(in the rows, 128 means zero)
Rows with their classes:
[144 150 157 141 113  77 113  94 132 129 140 121 134 130 119 146 121 137
 127 133 127 105 138 140 135 140 132 133 120 137 136 147 129 145 139 127
 156 131 125 132 131 107 118 121 113 118 132 108 151 116 148 111 154 123
 129 141 122 133 105 133 141 136 142 106 118 113 132 143 147 149 113 142
 115 118 121 123 143 140 134 131 134 119 132 141 136 121 129 133 124 114
 140 132 131 133 120 124 109 125 115 118 113 128 150 131 122  95 118 131
 121 135 136 126 125 103 131 129 102 114 146 161 142 123  96 129 123 152
 137 139  96 146 134 128 139 114 117 127 110 143 114 162 128 131 133 142
 154 137 122 131 144 167  95 123 134 124 132 123 130]  M
[110  85 177 145 132 160 145 149 200 135  98 163 152 130 202 164 156 134
 109 115 101 117 164 129 122 111 109  85 157 140  78  67 146  97 130 118
 128 106 179  95 117 155 121 120 147 128 104 111 132 137 110 163 145 148
 110 115 182 126 131 131 147  98 120 105 128 154 110 234 204 107 145 170
 142  91 144 121 179 124 105 151 159 150  86 114 114 153  73 104 180 166
 138 111 149 119  71 134 107 160  90  99  96 140 148 141 120 156 130 156
 111 118 157 155  78 187 134 139 136 172  75  83 114 142 173 131 142  62
 146  85  94 150  99 111  73 244 152 132 148 115 140 149 119 106 123 126
  82 127 101 100 127  95 135 135 106 115 162 131 163]  P
[124 138  96 132 124 154 134  93 106 128 136 115 126 125 120 143 105 131
 122 117 131 131 116 125 138 135 133 154 122 121 153 121 126 134 130 134
 168 129 124 149 130 111 110 137 123 129 132 117 110 123 125 105 103 118
 127 118 137 120 141 131 124 151 135 132 120 119 112  96 143 127 137  86
 114 131 128 117  99 147 120 108 113 124 153 143 135 121 145 129 138 120
 123 134 110 144 155 128 135 113 104 145 115 133 123 116 128 123 117 131
 106 141 125 127  50 125 127 135 109 121 129 158 140 126 126 118 141 144
 123 174 120 128 132 130 144 108 130 157 107 144 135 146 144 131 138 126
 158 126 126 127 129 149 124 131 133 130 129 144 114]  U
[115 139 111 139 100 139 165 116 107 134 164 144 136 131 172 170 133  91
 130 110 123 143 124 152 123  94 133 114 137 120 124  78 125 165 131 115
 143 102 130  98 134 181 119  88 139 142 143 146 113 131 137 155 175 146
 155 134 151 114 177 137 133 111 153 124 133 133 111 105 139 133 105  86
 126  90 127 119 126 141 101 102 160 167 126 140 139 147 129 118 137 126
 115 118 104 110 124 125  83 117 106 135 143 142 127 122 141 115 140 126
 128 123 162 134  88 136 123 142 116 155  75 118 118 148 132 127 134  49
 126 144 133 126  80 133 103 223 139 192 129 130 111 147 142 125 126 114
 109  82 128 110 116  99 113 127 141 141 130 153 182]  Z
[123 112 122 120 126 134 138 136 135 133 106 124 137 128 150 134 113 142
 125 128  99 111 132 138 126 129 122 123 123 132 125  96 136 101 113 141
 164 122 130 137 128 147 127 151 131 120 119  98 132 125 136 120 100 128
 108 135 132 129 110 137 122 134 133 126 132 140 117 161 168 118 121 122
 130 129 135 128 113 128 128 137 121 124 119 123 130 126 117 142 146 127
 124 137 129 148 111 134 122 142  98 123  94 126 137 126 125 130 118 133
 127 141 134 132  99 125 140 129 135 125 139 126 141 125 117 130 129 154
 136 120 119 136 138 117 122 134 132 130 107 141 132 146 133 122 121 156
 131 166 137 124 126 130 136 132 115 122 124 134 120]  A
[126 118  81 105 137 101 109 113  98 134 122  88 113 121 110 151  93 111
 132 113 137 126 113 100 134 127 145 153 120 146 165 167 124 150 118 129
 144 126  72 163 129  98  90 117 130 116 145 126 122 128 159  96 147 129
 128 135 103 122 134 143  97 149 149 130 135  92 118  83 141 151 148  50
 106 108 130 116  77 154 135  98 124 127 159 140 146 132 129 152 112 108
 126 151  87 159 154 126 121 120  72 103 138 127 113 119  95  89 116 102
 131 156 149 108  82 115 117 140 124  63 159 171 137 120 104 129 142 165
 119 149 117 119 160 124 149  81 120 115  78 151 126 129 127 129 132 181
 160 176 127 125 137 161 150 109 138 111 116  99 129]  Z
[139 133 126 136 127 130 137 125 126 127 133 123 126 130 148 141 123 129
 124 127 121 123 127 132 129 131 126 131 124 131 118 122 129 133 133 128
 142 134 131 130 129 121 145 121 126 124 126 118 132 124 132 124 125 123
 125 125 135 126 130 133 128 143 127 118 123 139 121 130 144 125 132 116
 125 118 130 123 119 136 123 121 126 131 136 128 133 133 125 126 129 125
 124 131 124 129 129 130 127 123 120 137 117 128 115 129 127 126 119 131
 120 129 129 132 119 135 129 125 117 133 123 134 130 127 128 128 125 133
 134 139 126 132 128 125 130 136 134 141 122 136 124 134 133 123 129 127
 137 134 127 129 127 132 122 131 128 131 124 142 128]  T
[112  99  42 130 134 163 167 102 116 137 124 110 118 129 162 146  98 109
 129 111 108 115 110 125 129 104 134 150 111 133 126  97 126 142 136 132
 161 129 115 152 130 149 115 132 133 139 135 134 109 130 130 107  66 128
 116 112 130 114 157 164 115 144 129 145 129 147 105  76 142 122 151  78
 112 120 136 120  58 138  87 112 107 130 174 134 132 139 121 161 141 127
 106 145  88 136 147 131 153 122  85 124 126 129 103 128 120 120 113 135
 111 154 127 134  81 166 135 157 111 128 108 137 124 118 116 120 139 132
 111 164 123 116 133 127 123 132 130 178  98 146 127 124 157 118 134 162
 150 157 125 122 118 108 169 129 123 132 123 161 114]  U
[146  99 142 190 151  92 155 111 186 148 173 153 127 133 152 129 147 106
 121 129 160  76 146 107 126 116 141 116 121 147 104 122 136 182 177  93
  76 142 158 110 119 121 139  89 122 128 119 136 115 124 120 135 132 130
 127 100 119 140 117 144 178 101 120 117 123 150 136 151 131 150 130 252
 142 106 137 121 139 115 119 135 142 136 147 133 131 139  83 134 150 133
 162 136 128  87 119 122 123 150 132 100 130 146 127 139 106 118 119 189
 103 120 116 168 193 191 143 117  64 174 104 111  97 123 139 134 111 126
  91 138  70 161 130 135 116 163  99  94 106 122 114 173 122 116 151 102
 114 123 123 131 147 103 142 133 119 133 135 139 114]  A
[124 124 114 121 134 133 120 114 120 132 123 118 117 128 111 132 122 133
 132 125 139 129 127 123 134 128 135 145 138 136 149 132 129 130 128 137
 140 124 119 144 127 123 106 177 131 130 127 124 120 132 132 116 122 127
 125 125 130 126 122 130 126 134 134 134 132 117 122 117 134 126 138 121
 131 133 132 123 118 133 125 127 119 123 140 133 123 126 131 133 136 123
 133 137 116 141 139 130 135 133 111 121 121 129 125 123 119 127 122 126
 121 137 130 128 101 128 124 133 131 113 139 134 129 125 123 127 140 143
 124 137 119 127 135 128 136 108 134 122 113 136 134 141 134 128 124 134
 132 138 133 129 132 133 149 121 128 115 127 119 128]  M
[138 133 120 133 109 116 141 134 123 127 163 122 143 131 108 138 119 119
 130 128 143 124 113 136 121 125 131 134 125 121 159 130 131 142 121 130
 143 124 130 125 135 152 118 124 133 130 121 111  97 113 144 124 146 138
 144 143 118 132 123 131 124 129 145 140 126 117 127 130 142 143 117 130
 139 130 120 118 128 126 130 109 127 121 134 131 136 126 130 134 148  99
 130 132 126 135 130 130  92 127 114 133 122 132 126 113 128 121 134 132
 139 129 129 129 104  96 133 125 131 123 143 125 134 121 123 128 132 146
 127 138 130 136 129 129 136 146 121 117 111 154 120 156 131 137 126 125
 126 132 125 130 130 132 117 127 134 123 116 122 126]  P
[122 128  64 132 124 161 147  48  92 131 149 100 114 125 119 159  86 131
 123 104 128 122 107 132 135 127 140 174 115 136 164 126 121 157 131 138
 201 134 100 163 127 118  90 148 122 129 146 116  94 130 127  87  79 118
 126 111 141 119 151 138 117 163 154 139 123 124 102  53 149 127 145  60
 108 141 136 110  71 154 100  97 102 124 182 162 135 114 157 159 143 111
 113 143  82 151 181 131 151 107  73 145 111 126 120 112 120 121 105 124
 108 158 123 131  21 138 124 150  88 113 129 177 130 116 112 118 154 155
 130 203 116 126 139 130 147  94 135 181  83 159 135 156 157 122 136 150
 173 139 127 119 134 152 143 128 127 130 130 161 109]  U
[125 136 125 120 135 142 131 116 112 125 121 119 117 129 117 121 125 126
 126 130 113 147 120 129 132 132 126 135 132 125 122 120 125 128 125 139
 144 132 120 140 130 131 118 142 125 128 134 133 143 133 118 118 108 124
 129 127 132 125 130 129 125 134 130 124 123 132 124 105 111 122 131 106
 126 142 131 128 116 133 133 131 121 127 136 130 130 127 143 122 124 123
 112 126 129 131 133 130 146 121 125 130 133 121 131 128 137 132 125 119
 130 133 123 125 153 125 128 115 122 115 137 135 127 120 121 129 133 121
 137 125 135 119 128 131 138 104 144 141 131 129 128 121 131 138 121 138
 135 132 127 130 116 124 132 130 127 130 125 127 131]  A
[128 116 127 116 163 106 107  81 117 119  94 125 103 132 101 112 114 138
 130 126  92 105 153 130 143 126 120 134 124 144 105 141 124 152 134 149
 133 127  76 175 114 128 107 149 125 126 154 174 180 161 119 101  92 120
  99 120  96 136 110 136 122 122 131 117 136 144 138  98  92 120 139 156
  98 132 142 140 119 115 103 178 128 117 137 116 113 125 127 140  83 150
 130 138 101 121 125 130 201 153 136  86 155 124 148 150 140 109 118 112
 116 151 133 133 242 173 138 128 119  97 113 130 108 125  86 133 127 116
 114  90 112 112 136 111 122  44 106 158 115 105 111  93 128 126 111 208
 142 161 133 122 137 116 181 123 113 105 137 105 136]  P
[125 125 123  92 122 136 124 146 102 124  90 115 133 127 125 131 101 153
 126 129  87 140 127 145 129 131 115 131 112 121 143 126 135  93  99 153
 184 116 107 151 138 143 123 166 137 124 130 106 135 125 145 111 113 132
 114 149 125 125 114 136  96 143 144 137 134 124 120 146 165 103 131  61
 123 136 125 131 126 132 124 139 122 115 109 119 126 119 135 141 127 129
 111 130 122 161 116 133 124 139 104 124 118 117 141 123 136 125 130  98
 140 144 144  87  76  93 126 125 180 104 149 131 148 127 116 131 139 151
 145 110 147 123 134 115 135 117 146 136 115 136 135 118 132 125 111 176
 130 166 147 125 124 141 134 124 126 115 121 121 133]  A
[127 111 132 148  79 139 167 145 142 140 158 130 162 139 144 165 117 119
 125 127 135 120 118 151 111 111 130 116 132 112 173  97 136 128 111 128
 180 111 169  98 144 181 111 125 144 137 115  70  87 101 156 154 154 153
 149 153 151 129 126 134 124 121 165 143 119 127 115 182 191 137 106 120
 153 124 122 114 146 140 132  94 129 139 108 135 136 128 120 132 188  97
 130 127 138 139 111 125  49 137  82 143  93 138 136 102 146 133 149 143
 145 118 144 137  24  74 134 128 145 147 148 113 148 129 137 124 134 143
 139 148 126 165 127 118 121 224 137 124 104 158 138 192 139 136 138 103
 101 121 130 121 128 125  93 130 130 132 111 135 137]  P
